Each row has a name. Each question is about the rows just above it.

[175 176 109 145]  sofu
[154 172 176 144]  zod
[160 174 110 144]  buv
[158 173 111 144]  ket
[164 176 174 145]  mul
[163 175 175 174]  Vig
[153 172 112 144]  mabe
[174 175 110 144]  Voz
[151 171 113 144]  Meli
[156 175 112 144]  gugi
[159 174 110 173]  Vasa
Shared by Voz and sofu:  [175]
The one value in Vig and gugi:  [175]
The one value in Vig and mul:  [174]
The one value in mabe and ket:  [144]

[148 136 138  96 139 129 137 116 128 123 117 123 118 136 132 176 128 131
 130 152] : kul
[133 130 132 136 128 158 130 108 124  67 135 169 127 131 130 168 111 117
 129 116] : godag
[116 129 159 142 131 116 116 124 151 126 125 113 128 136 127 127 130 129
 125 126] : Lepu
[130 133 136 132 131 120 126 131 127 117 143 115 135 121 130 153 155 109
 117  99] : sotud
Whose row is [130 133 136 132 131 120 126 131 127 117 143 115 135 121 130 153 155 109
 117  99]?  sotud
The row with [148 136 138  96 139 129 137 116 128 123 117 123 118 136 132 176 128 131
 130 152] is  kul
The row with [116 129 159 142 131 116 116 124 151 126 125 113 128 136 127 127 130 129
 125 126] is  Lepu

[130 113 156 130] -> Vusig
[ 74 137 113 131] -> Noza
[127 134 115 130] -> fava
[127 115 154 129] -> Paz
[138 121 141 137] -> Gezu
Shared by Vusig and fava:  [130]
Shared by Noza and Gezu:  [137]

[132 132 118 132] = zov
[146 121 145 125] = melup
[148 144 123 139] = dal
[ 77 133 126 144] = Lomi
[ 91 126 136 146] = zope
[137 101 121 143] = Maguf
[116 126 141 121] = Noz
[161 155 125  96] = Pivi
[154 149 126  94] = Dad
[ 86 163 127 111] = kato
[102 133 126 144] = Biluz
[ 75  91 136 118] = belas
Shared by Lomi and dal:  [144]
The one value in Noz and Maguf:  [121]
The one value in Dad and Noz:  [126]

[118  83 109 112 164 129]  Reg
[118  83 109 112 165 165]  gesi
[109  83 118 112 165 124]  Rim
Whose row is [118  83 109 112 165 165]?  gesi
Where do [109  83 118 112 165 124] appear?  Rim
Whose row is [118  83 109 112 164 129]?  Reg

[122 129 137 135 123 133 133 120 115 126 122 130 129 125 120 137 132 141
 115 133 133 123 135 141 143 125 123 124 135 120 122 130 126 141] = tak
[123 132 129 131 131 122 108 120 116 126 109 124 126 122 130 137 133 162
 136 124 135 116 138 131 130 126 131 103 135 110 125 135 136 135] = ruva
[127 113 133 132 132 129 123 132 129 125 120 119 125 131 130 133 129 144
 114 122 133 128 121 145 127 129 126 121 141 128 126 122 124 137] = sil
[129 136 120 129 134 119 132 134 135 127 134 124 140 117 127 132 137 143
 143 129 117 114 133 144 142 120 115 131 136 120 130 129 131 137] = bov
[123 132 129 131 131 122 108 132 116 126 109 124 126 134 130 137 176 162
 136 124 135 116 138 131 130 126 131 103 135 110 125 135 136 135] = Non
[122 129 137 135 123 121 128 120 115 126 122 130 129 125 120 137 132 141
 115 133 133 130 135 119 127 122 114 123 131 118 136 143 125 129] = Nide
[123 132 129 131 131 122 108 120 116 126 109 124 126 134 130 137 133 162
 136 124 135 116 138 131 130 133 131 103 135 110 125 135 136 135] = Zevod
Which row holds [123 132 129 131 131 122 108 120 116 126 109 124 126 122 130 137 133 162
 136 124 135 116 138 131 130 126 131 103 135 110 125 135 136 135]?  ruva
The row with [123 132 129 131 131 122 108 132 116 126 109 124 126 134 130 137 176 162
 136 124 135 116 138 131 130 126 131 103 135 110 125 135 136 135] is  Non
Which row holds [129 136 120 129 134 119 132 134 135 127 134 124 140 117 127 132 137 143
 143 129 117 114 133 144 142 120 115 131 136 120 130 129 131 137]?  bov

[172 136 112  91]  miv
[115 128 136 156]  Zofuf
[122 121 137  84]  fofod
[170 179 144  99]  nopi
[119 117 145 159]  bupe
[113 101  98  96]  pitev
[144 104 127 121]  boki
[131 115 156 178]  luri
The one value in fofod and boki:  [121]
Shared by boki and nopi:  [144]
Shared by Zofuf and miv:  [136]

[128 127 125 127 131 129 126 125 131 127 130 130] : Linuf
[133 131  79 151 162 133 124  82 157 101 171 169] : pid
[124 124 177 150  89 124 125 104  95 153  88  89] : Bevep
[128 129 128 128 130 127 127 105 130 128 128 128] : negu
[133 131  79 105 129 133 110  82 157 101 123 169] : Vem
Shared by Linuf and Bevep:  [125]
Where do [128 127 125 127 131 129 126 125 131 127 130 130] appear?  Linuf
The one value in Bevep and pid:  [124]
Shared by pid and Linuf:  [131]

[134 127 130 120] -> gaz
[122 145 135 117] -> vikap
[145  94 127 118] -> bivi
[130 133 128 130] -> pideb
[123 166 140 127] -> fomib
[130 115 123 117] -> Fomo
[148  79 112 123] -> foto
[118  67 109 119] -> vado
[109 174 143 138] -> mov
[125 145 132 144] -> vefug
Shared by vikap and Fomo:  [117]
Which value is in both fomib and gaz?  [127]
Shared by bivi and vado:  [118]
Shared by vado and bivi:  [118]
Shared by vefug and bivi:  [145]
Which value is in both fomib and bivi?  [127]

